Below are the code and all the weights of a small trained network. Each question names an input and a class and asks about switching units off, where a switched-off unit gives its printed mean instead of its output.

import numpy as np


def w(rows, s, z=0):
    codes = np.array(rows[::2]) - 128.0
    scale = np.full(codes.shape[1], s)
    scale[-1] = z or s
    return codes * scale


def f(y):
    return y / 2 * (1 + np.tanh(0.7978845608 * (y + 0.044715 * y**3)))


def log_softmax(a):
    a = a - a.max(-1, keepdims=True)
    return a - np.log(np.exp(a).sum(-1, keepdims=True))


def net(x, mask):
    res = np.array(x, float).reshape(1, 4) / 4 @ E
    y = f(res @ A[0][:, :-1].T + A[0][:, -1])
    res = res + np.where(mask, y, B[0][:, -1]) @ B[0][:, :-1]
    return log_softmax(res[-1] @ U[:, :-1].T + U[:, -1])


A, B = {}, {}
E = w([
[155,111,115,144,124,124],'x0',
[187,211,198,247,189,72],'x1',
[32,128,55,165,100,49],'x2',
[165,158,34,86,249,85],'x3',
],0.011)
A[0] = w([
[146,176,166,185,166,75,6],'neuron 1',
[144,186,184,223,172,67,47],'neuron 2',
[54,118,98,217,138,53,104],'neuron 3',
[152,169,110,100,177,64,34],'neuron 4',
[184,153,205,99,173,144,151],'neuron 5',
[212,181,195,111,167,198,111],'neuron 6',
[140,160,144,148,130,109,3],'neuron 7',
[42,139,89,221,138,51,94],'neuron 8',
[151,203,72,114,240,98,65],'neuron 9',
[104,119,245,194,116,80,64],'neuron 10',
[100,124,227,188,58,111,82],'neuron 11',
],0.011,0.0027)
B[0] = w([
[75,41,121,33,86,91,211],'neuron 1',
[57,49,87,103,145,95,252],'neuron 2',
[147,150,150,208,177,172,228],'neuron 3',
[168,181,151,124,121,83,186],'neuron 4',
[103,90,99,179,178,115,207],'neuron 5',
[66,181,156,214,178,241,232],'neuron 6',
[103,111,117,111,115,136,146],'neuron 7',
[121,125,73,184,205,255,241],'neuron 8',
[212,173,151,91,53,61,242],'neuron 9',
[111,131,54,77,98,56,213],'neuron 10',
[210,232,133,128,90,65,230],'neuron 11',
],0.0099,0.012)
U = w([
[124,101,127,207,208,225,207],'0',
[194,155,132,134,90,114,7],'1',
[77,4,99,69,135,163,166],'2',
],0.014,0.002)

Each question gives the input, the list of numbers given to net, and the class t.
The units are the neurons (one row each of A and B). Each row of codes is followed by its name. A weight is (code - 128) times the scale printed after its matrix; where a second scale follows, it is the last column's (A, B and U).
mask holds one flag per neuron, in row order. A switched-off neuron (its flag False) gives its mean, the last column of its row in B, instead of its output. The means were averaged over made-up inputs and are rounded, as every weight is.
A unit's drop is (log p(t) with every unit on - log p(t) with that unit switched off) / (log p(t) with every unit on - log p(t) with every unit switched off).
The circuit of an input: a set's keep is (log p(t) with only the set's units on - log p(t) with every unit switched off) / (log p(t) with every unit on - log p(t) with every unit switched off). Starting from all 11 units, units are removed one at a time, each time the one whose removal leaves the highest keep (on an exact tie, the one counted first), for as long as the keep stays at least 0.8.
units of the circuit, in order: the units of the circuit, biggest drop first
top k neurons: the k neurons with the biggest drops, biggest first
drop of u: that unit's drop, to one decimal
input [-1,0,-5,6], class 1: units of the circuit, in order : [neuron 9]
input [-5,-5,-6,5], class 0: top 4 neurons : [neuron 1; neuron 6; neuron 2; neuron 11]
input [2,7,4,6], class 2: top 2 neurons : [neuron 2; neuron 1]
input [-6,6,0,-4], class 2: top 2 neurons : [neuron 2; neuron 1]
input [0,5,-3,0], class 2: units of the circuit, in order : [neuron 1; neuron 2]
input [-5,-7,5,7], class 1: units of the circuit, in order : [neuron 2; neuron 9]
input [-4,-6,-6,-6], class 0: top 4 neurons : [neuron 9; neuron 1; neuron 10; neuron 2]
input [4,-7,-8,0], class 0: top 2 neurons : [neuron 6; neuron 1]
input [2,-4,3,-4], class 1: top 2 neurons : [neuron 2; neuron 1]
input [0,0,-5,-7], class 1: top 3 neurons : [neuron 11; neuron 8; neuron 10]
input [6,-4,4,-4], class 0: top 2 neurons : [neuron 9; neuron 1]
input [-6,7,-2,5], class 2: top 3 neurons : [neuron 2; neuron 1; neuron 11]
input [-1,7,-5,8], class 1: top 3 neurons : [neuron 9; neuron 4; neuron 8]
input [-4,8,-7,2], class 2: units of the circuit, in order : [neuron 1]
input [-6,-4,-2,5], class 1: top 2 neurons : [neuron 2; neuron 1]
input [-2,-5,-5,8], class 1: drop of neuron 9 : 0.3
input [0,8,3,1], class 2: drop of neuron 2 : 0.3
input [2,8,6,3], class 2: drop of neuron 1 : 1.0
